Here are made-up things, facts about them, and rows of numbers that follow some of those facts. Name the thing behind each unnamed row.

Some things and their rows:
z857: [ 15 -12 -12  12   8  -4   0 -10  -7   1  29   3  -3   4   1  -1  -2  -4
 -18   1   8  10   4 -12  -5  -1  15   0]
z343: [ -6  -8  14  -1  -1  -8  -3   3   4 -14  14  -8  10  -1   7  -2   9   5
  13   4  15  -5  -6   8 -14  -7  -7   2]
z736: [  4  -2   1  -5   0  -3   4   0   6   6  -5   2   3   1  -3   0  -3   3
   3  -6   6   1  -1   6   6  -1  -4 -10]
z512: [ -8   2   5 -13   1   9 -17  15  -5  -6   0  -3  -2  -4  10   5   5   5
  -4  18  -3  -1  -3  -1   0   4  -5   7]
z501: [ -1   9 -10  10   9   6   3  -6  -7  10  -8   2  -9  -5   0  -1  -6  -8
 -11  -2 -12   4   6 -18   2   2   8   8]
z332: [  7 -16   2   0   8   5  -5  -5  -2   4   9  -7   8  -3   5  11   8   5
  -2   4   5   3  -5 -10  -3 -12 -15   5]
z480: [  4   2   8  -5 -11   4 -11  -8   2 -10  10   3 -12  -1  -6   1  11  -6
   0   3   5  -3   4  -2   6   6  -5  -5]
z745: [ 10  -4   3   1   3   1  -5  -8   2   1  12  -2   3  -1  -8   6  -1  -3
 -14  -1  11   2   5 -14   3   1  -6  -6]
z33: [ -8   3   1  -8   9   4  -8   8  -1   4   1  -7   4 -14  17  -1   3   9
  -9   8   8   4   0 -19   5  -4 -10   9]
z128: [  1  -6  -6  13   6  -6  10  -6  -1   2  -3   5   1   5   1   0  -7  -5
   5  -7 -10   1  -2   6 -13 -12  10   7]
z918: [  9 -11   1   1   9   5   2 -10  -1   4   9  -6   4  -1   3  10   6   3
  -1  -1   6   3  -7  -6  -5 -10 -11   2]
z202: [  4   1  -7  12  -2  -1  10  -6  -2   0  -6   8  -5   9  -9  -2  -6  -9
   7  -6 -14  -2  -1  11  -7   2  16   0]
z618: [  2  -3   5  -8  -5  11 -11  -1  -5  -4   3  -3   0   1  -2   9   9   7
   6   8   2  -5  -6   3  11   9  -9  -5]
z668: [ -4  -6   6 -14  -3   1  -6  11   3  -3  -3  -1   6   3  10  -4   6   9
   8   4   9   2  -1  10   3   0  -7  -1]
z422: [ 21  -6  -4  -4  -6 -11   5  -6   4   4  15  13   0  13  -7  -8  -9   1
 -12  -3  18   7   5   2   6   9  15 -15]
z962: [ 12  -8 -31   9  11  40 -52   4   8  16   9 -26 -18   0   8 -43 -48 -13
   6 -11 -15 -37  -2  -2  -2  48  -3  -5]
z235: [  0  11  -9   5   6   6   0   0  -5  14 -11   3  -7  -9  -2  -2  -5  -3
 -11  -2  -8   4   4 -21   9   6   4   1]

There are 4 kinds of fact about the things: Ξ, π, γ, μ.
Ξ: points at; π: refers to; γ: uses; μ: is of sort
z887 (π z967,z221,z305,z658) (μ b)
z545 (π z513) (μ d)
z344 (γ z53,z749,z80) (μ a)
z942 (γ z501,z102) (μ a)
z356 (π z385,z858,z209) (μ b)
z668 (π z207,z17,z805) (μ b)
z74 (Ξ z576) (μ a)
z56 (μ b)
z886 (γ z545) (μ c)
z520 (μ b)
z622 (Ξ z573) (μ c)
z317 (Ξ z755) (μ c)
z202 (μ b)
z615 (μ a)
z741 (π z658,z372) (γ z297,z13,z573) (μ b)
z736 (Ξ z71) (μ a)
z385 (μ b)
z821 (μ a)
z881 (Ξ z805) (π z752) (μ b)
z671 (π z878,z189,z848) (μ d)
z934 (Ξ z490) (μ a)
z235 (μ d)
z515 (μ b)
z745 (Ξ z899) (γ z876,z512,z788) (μ d)
z418 (Ξ z950) (γ z618) (μ d)
z112 (Ξ z821) (μ b)
z271 (Ξ z967) (π z314,z422) (μ b)
z521 (Ξ z482) (π z230) (μ b)
z970 (π z53) (μ c)
z332 (π z56,z715) (μ d)
z90 (π z433,z432) (μ c)
z998 (Ξ z962) (μ a)
z474 (μ c)
z762 (μ a)
z582 (π z658,z128,z474,z865,z520) (γ z280) (μ d)
z609 (μ a)
z207 (γ z709,z90) (μ a)
z844 (γ z831) (μ b)
z58 (μ a)
z909 (π z844,z942,z958,z235) (μ b)
z938 (π z23,z181,z848) (μ b)
z422 (γ z78,z565) (μ a)
z293 (π z501,z656,z844) (μ c)
z899 (μ a)
z456 (Ξ z102) (γ z62,z432) (μ a)
z857 (γ z941) (μ d)
z174 (π z962,z866,z853,z972) (γ z907) (μ d)
z962 (Ξ z933) (μ c)
z433 (μ d)
z876 (π z98,z508,z622,z432) (μ c)
z941 (π z803,z762,z112) (μ d)
z482 (Ξ z343) (π z390,z683,z298,z221,z972,z58,z373,z958) (μ a)
z255 (γ z771,z715) (μ a)
z972 (γ z515) (μ a)
z305 (μ d)
z206 (μ a)
z683 (Ξ z385) (μ d)
z666 (Ξ z735) (γ z803,z154,z865) (μ b)
z512 (π z344,z878) (μ c)
z452 (π z749,z735,z853,z615,z692,z181) (μ c)
z501 (μ d)
z343 (Ξ z592) (π z56,z645,z305,z865,z196) (γ z354) (μ b)
z848 (Ξ z23) (μ b)
z13 (π z678,z181) (μ b)
z161 (π z221,z858) (γ z596,z592) (μ c)
z853 (μ d)
z678 (μ b)
z280 (π z501,z317,z878) (μ a)
z878 (μ b)
z508 (μ d)
z187 (γ z853,z821,z354,z865) (μ b)
z825 (π z344,z298) (μ c)
z665 (μ b)
z932 (π z508,z23,z663) (μ d)
z163 (π z501,z221) (μ d)
z968 (Ξ z515) (μ c)
z967 (Ξ z678) (γ z452) (μ a)
z858 (μ a)
z865 (μ b)
z381 (Ξ z58) (π z857,z102,z202,z858,z23) (μ d)
z744 (γ z508,z433,z515,z482) (μ d)
z573 (π z202,z615,z434,z709) (μ b)
z78 (μ a)
z354 (Ξ z644) (μ c)
z19 (Ξ z418) (μ c)
z755 (μ c)
z71 (Ξ z422) (μ d)
z220 (Ξ z297) (μ d)
z749 (μ a)
z53 (μ c)
z230 (γ z715,z512,z432) (μ c)
z102 (Ξ z462) (μ c)
z866 (μ b)
z691 (Ξ z878) (μ d)
z565 (π z962,z53,z220,z187,z235) (μ d)
z869 (Ξ z456) (π z739,z372,z189) (γ z962,z119,z474,z933,z752) (μ a)
z813 (γ z76) (μ a)
z62 (π z98,z102,z202,z80) (μ d)
z231 (π z609) (μ a)
z752 (μ c)
z297 (Ξ z683) (μ c)
z684 (μ d)
z126 (π z78) (γ z962,z762) (μ a)
z663 (γ z235) (μ a)
z803 (μ a)
z740 (Ξ z689) (π z656,z456,z739,z666,z934,z899,z19,z678) (μ b)
z189 (Ξ z76) (γ z909,z13) (μ a)
z618 (π z788) (μ c)
z576 (Ξ z220) (π z835,z831,z609,z128,z666) (μ b)
z918 (π z98) (μ d)
z789 (π z510,z684,z744,z154,z74,z17,z181) (γ z545,z618,z853,z474) (μ d)
z23 (Ξ z998) (γ z196,z703) (μ c)
z324 (π z501,z749,z317,z848) (μ d)
z933 (π z56,z206,z508) (μ a)
z76 (Ξ z881) (μ a)
z462 (μ b)
z596 (π z907,z858,z998) (μ b)
z852 (Ξ z857) (π z298,z202) (μ c)
z692 (μ c)
z950 (Ξ z622) (π z434) (γ z474,z196) (μ a)
z770 (Ξ z74) (π z385,z344) (μ a)
z98 (γ z609) (μ c)
z3 (π z644) (μ a)
z805 (Ξ z869) (μ d)
z128 (μ a)
z739 (μ b)
z209 (μ b)
z958 (μ d)
z602 (μ d)
z963 (γ z62,z324) (μ a)
z656 (μ a)
z709 (μ a)
z314 (μ d)
z658 (γ z735,z825,z968) (μ a)
z432 (μ b)
z644 (Ξ z837) (γ z314,z735,z853) (μ a)
z579 (π z684,z53,z602,z866) (γ z665,z876) (μ b)
z788 (μ a)
z592 (Ξ z745) (π z207,z202,z899,z755) (μ c)
z905 (π z835,z899,z520,z689) (γ z545) (μ a)
z513 (Ξ z968) (γ z665,z918) (μ b)
z298 (γ z689) (μ a)
z36 (μ a)
z119 (π z835,z813,z858,z71) (μ b)
z703 (Ξ z19) (μ b)
z572 (π z202,z752) (γ z715,z934,z689) (μ d)
z689 (μ a)
z372 (μ a)
z510 (μ b)
z80 (Ξ z317) (μ b)
z181 (μ c)
z649 (γ z970,z853,z805) (μ b)
z837 (Ξ z848) (π z98,z206,z202) (μ c)
z715 (μ a)
z861 (Ξ z844) (μ a)
z94 (π z967,z58) (μ b)
z17 (μ a)
z735 (μ c)
z831 (μ a)
z907 (Ξ z736) (μ a)
z835 (μ c)
z221 (γ z740,z19,z432) (μ d)
z480 (γ z762) (μ c)
z771 (Ξ z666) (π z958) (μ d)
z639 (π z831,z102,z609,z110,z691,z865) (μ d)
z434 (μ b)
z196 (Ξ z36) (μ a)
z110 (μ c)
z373 (γ z671) (μ b)
z390 (γ z837,z280,z508) (μ d)
z33 (π z656,z385,z220,z853) (μ d)
z490 (γ z683,z94,z235) (μ a)
z645 (γ z656,z671,z74) (μ c)
z154 (Ξ z771) (μ a)

Name these rows:
No name comes twice in this set of rows, the named rows included.
[  3   8  -8  -1  -4 -10   0   8  -4  -1  11  13  -7   6   5 -17 -12  -4
 -11   4   6   4  11  -3   5  15  31  -5] : z844
[  2  -7   9   0   7  -1 -10  -5   2  -6  13  -9  10  -2  -4   6   1   0
 -13   2  11   2   0 -10  -6 -12 -13   0] : z572
[-11   1  11  -2  -3   4 -12   5  -7 -16  13  -8   0  -3  11   0  11   0
   0  14   2  -3   1  -3  -4   2   0   9] : z161
[-25  13  15  -2   2   2  -1   9  10   0 -27 -14   9 -16   4   0   5   1
   9  -4  -1  -7   0  -2  -1 -12 -22   8] : z770
[ -7   2   5  17   9   9   7 -15  -3   0  -8 -11   1  -8  -9  14   4  -8
   7 -10 -15  -4  -5  -7 -11 -17 -15   8] : z691
[  2  -3   4  11  -6   4  -1 -10  -3 -13  13  -3  -6   4  -6   5   8  -8
   1   2  -8  -4   1   2  -8   5   4   1] : z645
[ -6   3   0  16  -6  -9   5  -4   0  -8   3   0  -1   4  -3  -7  -5  -8
   4  -4  -6  -3   3   8 -12   3  16   5] : z666
[ 14 -23 -26  12  18  24 -36  -4  15  22   6 -28  -5   4   8 -44 -53  -5
  10 -28  -4 -33  -9   8 -17  27  -8  -2] : z998
[ -4   8   4 -10  -6  10 -13   7  -8   0  -3   0  -4  -5   9   6   3   9
  -2  13   0  -4  -2  -4  13  13  -3  -2] : z970
[ 13   0  10 -26 -17 -35  51   6 -18 -11  10  50   4  18   3  32  44  19
 -18  24  16  44   7   9  24 -15  36  -8] : z462
[ -5  64 -10  21 -18  -5  49  15  25 -23 -14  11  28 -42 -22  43  20 -41
  16  24   4  12  19   5   0 -29  -8   6] : z189
[ -9  10  11 -16  -7  -6 -12  15   8  -7   0  -4   2  -3   7 -11   2   4
  -2   9  18  -1   5  -1   6   8  -6  -4] : z579
[ 19  44 -20  -3 -18  -2  48  21  22 -14  -3  25  30 -29 -15  46  19 -21
  10  31  15  19  10   9   9 -24  -8  -6] : z76
[ 35 -45 -32   1  18  23 -44   5  18  19  38 -25   7  10  21 -43 -47   3
   9 -13  19 -30 -12  14 -18  21 -10  -5] : z933
[ -2  -6   4  -7 -14   7 -12  -9  -9 -11  10   0   3   5 -16   6   2  -9
  -3   8   4  -7   3   5  16   7  -4   4] : z886

The same things again, as new rows of numbers:
Some rows with their names:
z622: [  5 -11   3  10  12   5   7   2 -16 -10  -6  -7  -5  -9  -6  -3  10  -7
   7   8  -1  24   7 -15 -14  12  18   4   1]
z668: [  0  -8   8   5   8   2   9   4  -8  -7   5  -5   5  -8  -8  -5   7   0
   5   5   4  23  18  -7  -2 -14 -12  -3  -3]
z934: [  3  -1   1  10   5   4   5   7  -6   9  -1  -4   2 -14  -7  -3   5  -2
   7   2   0  23   6 -13   1  -1  -1  -1   2]
z740: [  5  -6   8   7   7   3   8  15  -6  -8   6  -4   8  -9  -8  -8   4   1
   2   3  -3  26  11  -9  11 -25  -4  -3  -1]
z678: [ -1  -2   2   9   7   2   4   1  -6   5   0  -8   2 -12  -7   0   6  -3
  10   2  -3  23  14  -5  -9   4 -13  -2  -3]
z715: [  2   1   2   8   5   1   8   1  -6  10  -1 -10   9  -8  -7  -3   6   2
   8   4   2  21  11 -10   4  12  -6  -1   8]
z938: [ -2  -6   6   5   8   2   7   5  -7  -9   4  -4   5  -7  -8  -5   7   0
   5   4   5  23  18  -5  -1 -13 -14  -3  -3]
z835: [  7  -6   3   9  10   0   3  -1 -15   0  -2  -3  -3  -3  -7   7   9  -5
  11   7 -16  23  14  -4  -5  23   3  -1   6]
z691: [  3  -3   5  13   5   3   3   7  -7  -2   3 -10  -1  -5  -8   3   3  -4
   6   5  -9  22   8 -13  -9  26   7   0  -4]
z596: [  3  -4   8   6   6   2   6   6 -11  -8   3  -5   7  -5  -7  -2   4   1
   4   5  -1  22  16  -5   0 -12 -13  -6  -1]
z788: [  0   0   1   7   6   2   7   0  -5  10   0  -8   7 -11  -9  -2   7   0
   8   5   4  22  12 -12   4   6  -7  -2   7]
z703: [  5  -4   3  11   6   5   4  10  -5  -3  -2  -7   3  -9  -7  -5   5  -3
   7   1   2  22   7 -10 -13 -15   1  -2  -4]
z520: [  5   2   3  10   5   2   5   4  -9   4   0  -7   7  -7  -7   3   5  -2
  10   4 -13  23  12  -6  -5  12 -13  -6  -1]
z515: [  4  -6   6   8   3   1   6   3 -10   2  -1 -14   6 -10  -6   1   7   2
   8   1   0  22  18 -11  -1  -8  -7  -1  -5]
z36: [ -1  -2   4   7   5   2   5   2  -7   3   4  -3   3 -12  -9  -1   6   0
   7   6   3  21  14 -16   1  -3  -8  -3   2]
z231: [  4   1   6   6   4   3   6   6 -11   1   5   0   6  -6  -9  -1   6   2
   6   7  -6  20  14 -17   2   6 -10  -7   5]
z789: [ -5 -16   6   8  10   1   7   6   0 -16  11  -1  -6   2 -15  -1  10   0
   2   7   8  22  19 -12  -2 -12  -4  -3  -3]

Rows to name:
No name comes twice in this set of rows, the named rows included.
[  3  -2   7   6   6   2   5  10  -9  -4   4   1   4 -10  -9  -1   4  -3
   6   6 -12  24  16 -11   1  -7 -18  -8  -3] : z741
[ -1  -1   1   8   7   1   5   1  -3  14   1  -6   3 -15 -10   1   6  -1
  10   3  -3  24  10 -12   2   2  -9  -2   6] : z298
[ -4   2   1   9   6   1   5   7  -8   6  -3  -9   1  -9  -7   2   9  -5
  11   1  -3  22  13  -1  -5  -6 -11  -2  -3] : z385
[ 14 -11  -1  10  15  10  -9   6  -3   1  11   2 -14 -21  -6  -7  -3   0
   4   1  10  33  22 -10 -36  57  16   7   7] : z23
[  1  -4   3  11   5   4   2  13  -7  -6   6  -7  -4 -10 -10   0   4  -5
   1   2   2  27   4  -9   6 -11  13   4  -4] : z771
[ -1  -8   2  12   8   1   3   0  -2  -4   5  -9  -2   3 -10   5   8  -1
   8   3   2  21  15  -2  -5  12  -1  -1   1] : z314
[  2  -4   3  13   5   4   3  10  -9  -4   4  -8  -3  -9  -9   3   4  -7
   5   3  -5  23   4 -13 -10  15  11   0  -5] : z71
[ -1  -5   3  10   4   0   2   5 -10   3   7 -10  -8  -9 -12  10   9   0
   7   1 -10  25  16 -12   2   6  -4  -1  -7] : z390
[ -2  -1   1  12   9  -1   2   5  -2  10   4 -10  -1  -7 -11   9   7  -3
   8   4 -13  26   9  -4   5  21  -2  -1   0] : z221
[  8 -13   6  14  -4   1   6 -18   6  13  -7  -7   7 -27 -12  -9  -7  -6
   6   3 -19  24  -7 -31   0 -22  12  -4  -6] : z456
[  5 -24   7  20  -4   0   6 -28  13  -8  -3 -11   0 -14 -14  -6  -8  -8
   4   1 -11  21  -6 -20 -12 -18  26  -2 -13] : z805
[  3 -10   1   9   9   3   1   1 -16  -4  -3  -3 -10 -13  -8   1   6  -8
   7   4  -4  26   9  -7 -12  -3  14   5  -2] : z317
[  2 -10   5   5   9   0   1   2 -16 -12   8   3  -6  -5 -10   3  10  -3
   4   6  -5  26  17  -5   5 -16   1  -1   3] : z293
[  6 -13   6   7  10   3   4   4 -17 -14   2   0  -4  -6  -8  -3   9  -4
   4   8  -3  25  12 -10  -4  -5  10   1   1] : z852
[  0   0   2  10  10   2   8  -2  -5   8  -2 -14   8  -8  -6   1   6  -2
  12   4  -2  22  13  -6 -15  21 -11  -2   0] : z202

